Here is a tiny trained network, its code and every weight. The questions are about switching its units off for an input and a class, where a switched-off unit gives its printed mean instead of its output.

import numpy as np


def w(rows, s, z=0):
    codes = np.array(rows[::2]) - 128.0
    scale = np.full(codes.shape[1], s)
    scale[-1] = z or s
    return codes * scale


def f(y):
    return np.maximum(y, 0)


def log_softmax(a):
    a = a - a.max(-1, keepdims=True)
    return a - np.log(np.exp(a).sum(-1, keepdims=True))


def net(x, mask):
    res = np.array(x, float).reshape(1, 3) / 4 @ E
    y = f(res @ A[0][:, :-1].T + A[0][:, -1])
    res = res + np.where(mask, y, B[0][:, -1]) @ B[0][:, :-1]
    return log_softmax(res[-1] @ U[:, :-1].T + U[:, -1])


A, B = {}, {}
E = w([
[152,129,40,217,98],'x0',
[254,131,97,96,143],'x1',
[81,47,179,216,209],'x2',
],0.0084)
A[0] = w([
[8,153,151,85,100,217],'N1',
[145,88,172,170,171,213],'N2',
[149,132,117,149,102,99],'N3',
[120,106,123,117,112,37],'N4',
[132,110,158,160,139,60],'N5',
[177,150,46,168,109,122],'N6',
[129,116,60,111,146,95],'N7',
[120,123,112,186,149,206],'N8',
[133,103,129,151,128,186],'N9',
[83,104,126,169,126,91],'N10',
[90,189,81,54,67,161],'N11',
[92,121,204,31,138,150],'N12',
[71,180,45,137,72,169],'N13',
[193,158,131,55,130,212],'N14',
[146,99,119,119,89,4],'N15',
[214,160,74,90,92,222],'N16',
[125,137,90,129,105,63],'N17',
],0.016,0.0031)
B[0] = w([
[116,240,168,176,191,244],'N1',
[92,110,52,103,176,200],'N2',
[151,117,153,123,127,149],'N3',
[108,140,123,134,130,128],'N4',
[112,131,87,145,151,155],'N5',
[232,93,179,102,122,202],'N6',
[145,127,149,109,124,151],'N7',
[97,88,143,175,80,180],'N8',
[97,110,134,134,122,156],'N9',
[133,113,103,193,87,181],'N10',
[165,231,16,153,116,232],'N11',
[153,187,206,64,125,228],'N12',
[1,60,105,75,68,205],'N13',
[120,117,102,70,107,228],'N14',
[127,110,141,126,118,136],'N15',
[102,85,112,6,132,249],'N16',
[91,90,134,112,164,151],'N17',
],0.028,0.013)
U = w([
[166,96,149,201,94,6],'0',
[110,146,244,158,220,243],'1',
[36,90,71,192,124,200],'2',
[168,142,119,169,161,3],'3',
[185,114,67,37,94,229],'4',
[119,175,139,111,110,50],'5',
[193,141,150,173,162,11],'6',
[118,74,130,88,100,55],'7',
],0.011,0.0038)

Each question gives the input, the list of numbers given to net, and the class t.
The units are the neurons (one row each of A and B). Each row of codes is followed by its name. A weight is (code - 128) times the scale printed after its matrix; where a second scale follows, it is the last column's (A, B and U).
mask holds one flag per neuron, in row order. A switched-off neuron (its flag False) gives its mean, the last column of its row in B, instead of its output. The means were averaged over made-up inputs and are rounded, as every weight is.
A unit's drop is (log p(t) with every unit on - log p(t) with that unit switched off) / (log p(t) with every unit on - log p(t) with every unit switched off).
The circuit of an input: a set's keep is (log p(t) with only the set's units on - log p(t) with every unit switched off) / (log p(t) with every unit on - log p(t) with every unit switched off). Starting from the 12 units with the biggest drops (on a tie, the unit counted first), units are removed one at a time, each time the one whose removal leaves the highest keep (on an exact tie, the one counted first), for as long as the keep stays at least 0.8.
circuit, biggest first: the units of the circuit, biggest drop first
most important unit: the unit with the biggest drop
top k neurons: the k neurons with the biggest drops, biggest first
drop of u: that unit's drop, to one decimal
input [-5,-4,-6], class 5: circuit, biggest first -> N1
input [5,-6,-6], class 2: top 2 neurons -> N13, N12
input [-8,-4,-7], class 5: circuit, biggest first -> N1, N11
input [-3,5,6], class 2: circuit, biggest first -> N16, N6
input [-2,-6,8], class 2: top 2 neurons -> N2, N10
input [2,-5,-6], class 2: top 2 neurons -> N13, N12
input [1,-6,-5], class 2: top 2 neurons -> N13, N12
input [-4,1,6], class 1: top 4 neurons -> N13, N11, N12, N16
input [8,-2,-2], class 7: top 2 neurons -> N13, N6
input [8,3,4], class 7: top 4 neurons -> N6, N11, N1, N8
input [8,1,3], class 7: top 2 neurons -> N6, N1
input [8,2,7], class 2: top 2 neurons -> N2, N12
input [-5,-4,-8], class 5: drop of N12 -> 0.1
input [4,0,-1], class 7: drop of N6 -> -0.1
input [-4,-7,-3], class 1: drop of N1 -> 0.6
input [0,-7,0], class 1: most important unit -> N1
